Below are the code and all the weights of a small trained network. Each question names an input and a target symbol and asks about switching units off, where a switched-off unit gives its printed mean instead of its output.

import numpy as np


def w(rows, s, z=0):
    codes = np.array(rows[::2]) - 128.0
    scale = np.full(codes.shape[1], s)
    scale[-1] = z or s
    return codes * scale


def f(y):
    return y / 2 * (1 + np.tanh(0.7978845608 * (y + 0.044715 * y**3)))


def softmax(a):
    e = np.exp(a - a.max(-1, keepdims=True))
    return e / e.sum(-1, keepdims=True)


def log_softmax(a):
    a = a - a.max(-1, keepdims=True)
    return a - np.log(np.exp(a).sum(-1, keepdims=True))


def net(x, mask):
    ids = ['ΔΛΞΣΨαβγζηθω'.index(c) for c in x.split()]
    T = len(ids)
    res = E[ids] + P[:T]
    r = res
    for j in range(3):
        rows = slice(2 * j, 2 * j + 2)
        q, k, v = (r @ M[0][rows].T for M in (Q, K, V))
        z = softmax(np.where(np.tri(T) > 0, q @ k.T / 2**0.5, -1e9)) @ v
        o = O[0][rows]
        res = res + np.where(mask[j], z, o[:, -1]) @ o[:, :-1]
    y = f(res @ A[0][:, :-1].T + A[0][:, -1])
    res = res + np.where(mask[3:19], y, B[0][:, -1]) @ B[0][:, :-1]
    return log_softmax(res[-1] @ U[:, :-1].T + U[:, -1])


Q, K, V, O, A, B = {}, {}, {}, {}, {}, {}
E = w([
[136,105,151,92,173,96,79,132,154,15],'Δ',
[191,205,148,164,221,164,68,170,9,205],'Λ',
[161,43,131,239,114,94,122,72,124,71],'Ξ',
[169,109,45,180,91,36,126,115,127,39],'Σ',
[84,127,149,123,117,106,26,178,156,56],'Ψ',
[190,175,168,110,151,197,136,54,144,154],'α',
[94,109,171,113,139,169,109,159,156,102],'β',
[116,124,199,90,107,85,69,142,167,132],'γ',
[204,148,120,115,89,92,151,119,155,160],'ζ',
[124,125,141,164,96,81,170,178,142,135],'η',
[149,142,169,81,116,165,159,189,145,105],'θ',
[63,187,127,176,119,157,179,97,136,91],'ω',
],0.012)
P = w([
[161,142,138,142,207,53,85,131,33,82],'0',
[166,143,137,161,180,58,94,126,59,80],'1',
[189,133,134,163,166,61,100,131,95,60],'2',
[173,109,132,163,147,79,104,127,120,55],'3',
[171,104,127,167,124,93,113,127,141,58],'4',
[164,96,125,165,101,108,122,132,158,55],'5',
[154,87,117,163,86,133,131,131,178,67],'6',
[144,83,112,162,60,148,141,125,194,72],'7',
[133,85,101,158,42,168,151,133,217,84],'8',
[122,67,101,172,23,178,164,126,230,90],'9',
[106,72,97,179,2,182,152,132,247,107],'10',
],0.0064)
Q[0] = w([
[46,244,140,15,210,197,120,168,49,229],'h1',
[146,162,111,97,106,118,102,154,172,90],'h1',
[187,101,81,187,92,84,150,93,131,105],'h2',
[96,14,117,186,67,44,97,161,188,17],'h2',
[212,80,131,214,58,117,109,96,194,34],'h3',
[85,94,166,127,111,81,55,200,193,81],'h3',
],0.011)
K[0] = w([
[149,127,154,137,201,106,114,104,41,119],'h1',
[119,146,180,124,134,207,128,97,204,166],'h1',
[76,144,157,123,96,164,150,133,193,154],'h2',
[111,114,123,117,43,133,170,125,226,113],'h2',
[93,141,130,116,82,168,176,114,247,151],'h3',
[159,65,98,145,37,135,126,119,209,112],'h3',
],0.011)
V[0] = w([
[32,129,175,138,161,172,67,182,150,94],'h1',
[91,143,30,121,94,38,67,194,139,105],'h1',
[124,145,65,136,153,165,165,74,119,63],'h2',
[131,198,122,132,112,151,217,254,76,148],'h2',
[92,63,199,157,132,178,143,110,125,133],'h3',
[168,158,204,21,146,176,88,164,171,156],'h3',
],0.0081)
O[0] = w([
[90,196,171,206,221,93,190,177,171,28,118],'h1',
[125,175,54,85,159,248,229,73,135,93,211],'h1',
[17,233,189,159,77,38,34,20,130,149,162],'h2',
[255,110,203,139,77,201,87,114,148,22,24],'h2',
[53,80,163,92,216,55,102,192,26,63,137],'h3',
[181,121,43,157,237,87,42,106,222,92,3],'h3',
],0.0066,0.0064)
A[0] = w([
[107,174,97,147,122,84,123,71,192,102,203],'n1',
[100,119,93,77,244,172,171,221,203,105,141],'n2',
[112,112,9,153,130,113,192,81,107,181,82],'n3',
[69,166,161,86,166,166,195,168,142,158,207],'n4',
[145,57,136,153,58,101,77,64,70,164,158],'n5',
[73,200,167,27,94,148,150,169,65,188,190],'n6',
[103,82,203,166,97,81,80,164,138,210,175],'n7',
[200,83,53,134,119,204,197,120,129,130,116],'n8',
[82,63,163,130,137,62,112,243,84,96,156],'n9',
[107,64,136,160,70,146,151,97,57,184,95],'n10',
[143,112,40,136,188,97,99,67,185,157,231],'n11',
[127,100,60,109,119,164,198,145,67,82,81],'n12',
[166,106,187,169,69,109,151,111,128,100,210],'n13',
[179,69,132,96,152,145,16,178,253,49,196],'n14',
[230,50,68,159,110,160,153,149,134,149,186],'n15',
[163,160,216,87,123,233,83,133,197,138,251],'n16',
],0.0068,0.0029)
B[0] = w([
[85,171,157,178,136,120,100,52,146,118,199],'n1',
[162,158,37,56,197,147,134,158,196,201,163],'n2',
[64,91,108,175,162,177,130,134,92,164,229],'n3',
[214,165,130,83,126,132,167,88,211,80,183],'n4',
[152,189,92,69,113,113,109,96,176,165,246],'n5',
[221,52,173,93,126,133,35,100,180,57,216],'n6',
[140,210,167,161,124,90,156,172,99,121,174],'n7',
[118,42,193,93,202,117,137,208,153,139,182],'n8',
[128,85,141,120,176,63,61,217,85,138,207],'n9',
[125,167,91,80,99,129,97,159,100,174,255],'n10',
[85,117,90,161,210,93,48,89,176,199,165],'n11',
[94,71,136,123,180,158,156,162,64,84,201],'n12',
[170,151,154,98,93,98,157,118,151,91,225],'n13',
[165,139,3,186,57,185,143,178,24,148,163],'n14',
[203,48,135,74,138,105,64,171,186,149,177],'n15',
[84,233,196,226,158,189,92,74,65,110,146],'n16',
],0.0065,0.0056)
U = w([
[154,218,78,89,172,126,196,152,174,144,70],'Δ',
[162,155,153,189,141,236,50,167,72,139,119],'Λ',
[77,173,131,150,86,53,117,247,63,196,103],'Ξ',
[90,114,49,66,66,228,122,86,71,154,182],'Σ',
[86,136,138,217,157,199,236,149,50,86,117],'Ψ',
[62,173,117,160,212,105,62,44,184,182,236],'α',
[103,108,154,198,147,90,84,126,110,58,8],'β',
[94,46,125,149,221,130,105,197,115,170,34],'γ',
[173,111,69,57,129,121,98,163,223,246,90],'ζ',
[184,38,224,2,151,96,136,192,163,50,224],'η',
[211,107,77,170,94,94,116,118,158,81,14],'θ',
[155,219,225,159,49,114,166,18,212,75,199],'ω',
],0.0055,0.0018)

Each question gives the input, a string of symbols that net reads in full, and the target symbol t.
The units are the heads (2 rows each of Q, K, V and O) and the neurons (one row each of A and B). Each row of codes is followed by its name. A weight is (code - 128) times the scale printed after its matrix; where a second scale follows, it is the last column's (O, A, B and U).
mask holds one flag per unit, heads first, then neurons. A switched-off unit (its flag False) gives its mean, the last column of its rows in O or B, instead of its output. The means were averaged over made-up inputs and are rounded, as every weight is.
A unit's drop is (log p(t) with every unit on - log p(t) with that unit switched off) / (log p(t) with every unit on - log p(t) with every unit switched off).
most important unit: the unit with the biggest drop
top k neurons: the k neurons with the biggest drops, biggest first
which heads matter: for each layer, one digit per head in row order, 1 if its drop is at least 0.15 and else 0, layers parted by /
drop of u: that unit's drop, to one decimal
input ω Ψ Ψ α ω Ξ Ψ Ξ ζ γ Ξ, target ζ: which heads matter : 111
input Ξ Ψ Ψ Ψ α Ξ, target α: which heads matter : 011
input Σ Σ θ, target ω: which heads matter : 011
input Ξ Ψ θ α Δ Ψ Ξ Σ Ξ Ξ Ξ, target Ξ: most important unit : h3
input ζ Ξ γ Σ Σ, target γ: which heads matter : 110
input Ξ Σ α Ξ Ψ Ξ Σ Σ, target Σ: which heads matter : 111
input Ξ Ξ Σ Ξ Δ Ψ Ξ Σ θ, target ω: which heads matter : 010
input Ψ η Σ β, target ω: which heads matter : 001
input Σ η Ψ α, target α: which heads matter : 001
input Ξ Ξ α α η Ξ Ψ Δ, target Δ: top 2 neurons : (n2, n6)
input α Ξ Ξ Ξ Σ α Σ Ξ β, target η: which heads matter : 101
input θ Ξ Ξ Ξ Σ Λ α, target Λ: which heads matter : 011
input Ξ Ξ ω Ξ β Ξ, target β: which heads matter : 101
input Ξ Σ Ξ θ Ξ Ξ Δ Ψ ω Δ Ξ, target ω: top neuron : (n13)
input Λ Ψ Ξ α Σ θ Ξ α Ψ, target Ξ: top 2 neurons : (n9, n14)
input Σ Σ Σ Ξ Ψ Ξ ζ Ξ Ξ Ξ, target Ξ: top 2 neurons : (n7, n10)
input Ξ Ξ Ψ, target η: top 2 neurons : (n6, n4)
input Ξ Ξ Σ Ψ Δ Ξ Ξ α θ Ξ, target θ: drop of h3 : 0.6
input Ψ Σ Ξ, target Ψ: drop of h3 : 0.0
input Σ Ξ α ω Ξ ζ Σ Ξ, target ζ: most important unit : h1
input γ Ψ α Σ Ξ, target α: drop of h3 : 0.7
